Below is a small trained network, with its code and all its weights. Each question gives an input and a target symbol and asks what happens when units are switched off, that is, made to give their printed mean instead of their output.

import numpy as np


def w(rows, s, z=0):
    codes = np.array(rows[::2]) - 128.0
    scale = np.full(codes.shape[1], s)
    scale[-1] = z or s
    return codes * scale


def f(y):
    return np.maximum(y, 0)


def softmax(a):
    e = np.exp(a - a.max(-1, keepdims=True))
    return e / e.sum(-1, keepdims=True)


def log_softmax(a):
    a = a - a.max(-1, keepdims=True)
    return a - np.log(np.exp(a).sum(-1, keepdims=True))


def net(x, mask):
    ids = ['ΘΨαζηω'.index(c) for c in x.split()]
    T = len(ids)
    res = E[ids] + P[:T]
    r = res
    for j in range(2):
        rows = slice(4 * j, 4 * j + 4)
        q, k, v = (r @ M[0][rows].T for M in (Q, K, V))
        z = softmax(np.where(np.tri(T) > 0, q @ k.T / 4**0.5, -1e9)) @ v
        o = O[0][rows]
        res = res + np.where(mask[j], z, o[:, -1]) @ o[:, :-1]
    y = f(res @ A[0][:, :-1].T + A[0][:, -1])
    res = res + np.where(mask[2:14], y, B[0][:, -1]) @ B[0][:, :-1]
    return log_softmax(res[-1] @ U[:, :-1].T + U[:, -1])


Q, K, V, O, A, B = {}, {}, {}, {}, {}, {}
E = w([
[144,46,74,194,19],'Θ',
[55,183,152,249,54],'Ψ',
[67,176,127,123,164],'α',
[60,178,67,187,72],'ζ',
[140,83,183,198,135],'η',
[1,90,123,146,98],'ω',
],0.009)
P = w([
[147,125,201,17,90],'0',
[100,97,168,132,84],'1',
[111,79,162,161,87],'2',
[121,85,137,171,112],'3',
[119,61,131,207,108],'4',
[114,54,116,231,128],'5',
[119,42,104,250,125],'6',
[142,41,112,254,134],'7',
],0.0056)
Q[0] = w([
[111,141,162,63,74],'H1',
[206,137,122,59,141],'H1',
[60,110,146,227,93],'H1',
[35,105,152,210,97],'H1',
[236,163,152,95,166],'H2',
[196,123,102,68,105],'H2',
[252,165,164,138,114],'H2',
[28,167,93,190,111],'H2',
],0.032)
K[0] = w([
[84,130,134,164,165],'H1',
[100,70,87,164,179],'H1',
[146,118,216,61,82],'H1',
[165,182,187,59,56],'H1',
[99,225,131,54,104],'H2',
[38,149,104,79,96],'H2',
[76,225,188,139,56],'H2',
[252,83,94,183,151],'H2',
],0.028)
V[0] = w([
[139,161,234,110,174],'H1',
[4,72,131,162,155],'H1',
[103,178,169,220,124],'H1',
[181,31,169,161,111],'H1',
[166,143,211,167,172],'H2',
[173,81,93,130,93],'H2',
[131,45,172,89,109],'H2',
[59,97,112,117,198],'H2',
],0.02)
O[0] = w([
[177,104,80,251,161,170],'H1',
[122,16,55,68,161,193],'H1',
[250,151,80,82,98,161],'H1',
[52,160,29,139,59,97],'H1',
[79,182,160,202,185,111],'H2',
[168,103,191,93,64,255],'H2',
[95,43,175,159,126,254],'H2',
[75,102,120,80,184,60],'H2',
],0.015,0.0068)
A[0] = w([
[125,170,161,161,192,49],'N1',
[155,87,160,148,162,90],'N2',
[100,136,159,133,113,2],'N3',
[185,192,169,123,112,7],'N4',
[172,130,90,115,128,108],'N5',
[210,144,143,124,152,133],'N6',
[157,120,102,155,196,99],'N7',
[159,143,204,89,178,117],'N8',
[141,171,103,90,198,103],'N9',
[168,241,155,156,148,8],'N10',
[137,191,96,87,255,42],'N11',
[121,164,111,47,164,180],'N12',
],0.012,0.0048)
B[0] = w([
[117,110,138,130,28,172],'N1',
[92,174,194,103,176,248],'N2',
[170,186,134,74,192,150],'N3',
[120,72,82,109,112,156],'N4',
[144,141,116,81,166,171],'N5',
[115,210,134,164,150,224],'N6',
[68,172,24,84,204,189],'N7',
[195,86,113,176,73,192],'N8',
[105,125,182,103,78,145],'N9',
[120,7,38,193,53,134],'N10',
[51,140,178,118,31,152],'N11',
[169,135,78,83,123,148],'N12',
],0.012,0.016)
U = w([
[28,119,144,175,252,253],'Θ',
[52,18,98,72,248,48],'Ψ',
[107,68,151,103,156,216],'α',
[14,134,128,74,170,46],'ζ',
[119,141,75,79,235,101],'η',
[62,67,52,175,182,43],'ω',
],0.0034,0.0038)

Each question gives the input, a string of symbols that net reads in full, and the target symbol t.
The units are the heads (4 rows each of Q, K, V and O) and the neurons (one row each of A and B). Each row of codes is followed by its name. A weight is (code - 128) times the scale printed after its matrix; where a second scale follows, it is the last column's (O, A, B and U).
mask holds one flag per unit, heads first, then neurons. A switched-off unit (its flag False) gives its mean, the last column of its rows in O or B, instead of its output. The means were averaged over made-up inputs and are rounded, as every weight is.
A unit's drop is (log p(t) with every unit on - log p(t) with that unit switched off) / (log p(t) with every unit on - log p(t) with every unit switched off).
The circuit of an input: a set's keep is (log p(t) with only the set's units on - log p(t) with every unit switched off) / (log p(t) with every unit on - log p(t) with every unit switched off). Starting from the 12 units with the biggest drops (on a tie, the unit counted first), units are removed one at a time, each time the one whose removal leaves the highest keep (on an exact tie, the one counted first), for as long as the keep stays at least 0.8.
units of the circuit, in order: the units of the circuit, biggest drop first
unit that matters most: the unit with the biggest drop
k most important neurons: the k neurons with the biggest drops, biggest first
which heads matter: for each layer, one digit per head in row order, 1 if its drop is at least 0.15 and else 0, layers parted by /
drop when u is switched off: that unit's drop, to one decimal
input Ψ ω Θ Θ α α, target η: units of the circuit, in order -> H1, N5
input α η ζ α, target Θ: units of the circuit, in order -> H1, H2
input ζ Ψ Ψ Θ Ψ ω ζ, target α: unit that matters most -> H2
input ζ Ψ η Ψ α Θ ζ, target α: units of the circuit, in order -> H2, N7
input η α ζ ω α ω α, target ω: 2 most important neurons -> N2, N6
input Ψ Ψ α ω, target η: which heads matter -> 11
input Θ α ω α Ψ Ψ, target ζ: which heads matter -> 10
input ζ α Ψ ζ α, target ζ: which heads matter -> 01
input Θ Ψ α ζ ω ω ζ, target ζ: 2 most important neurons -> N8, N3
input Ψ Θ Ψ ω η ζ ω α, target η: 2 most important neurons -> N7, N5
input ω ω Ψ, target Ψ: drop when N6 is switched off -> 0.3
input Θ η Ψ η, target ζ: drop when N8 is switched off -> 0.1
input ω ω ζ α α, target Ψ: drop when H1 is switched off -> 1.0
input η α α Θ α ζ α, target ω: units of the circuit, in order -> H1
input α ω η, target Θ: drop when H1 is switched off -> 0.3
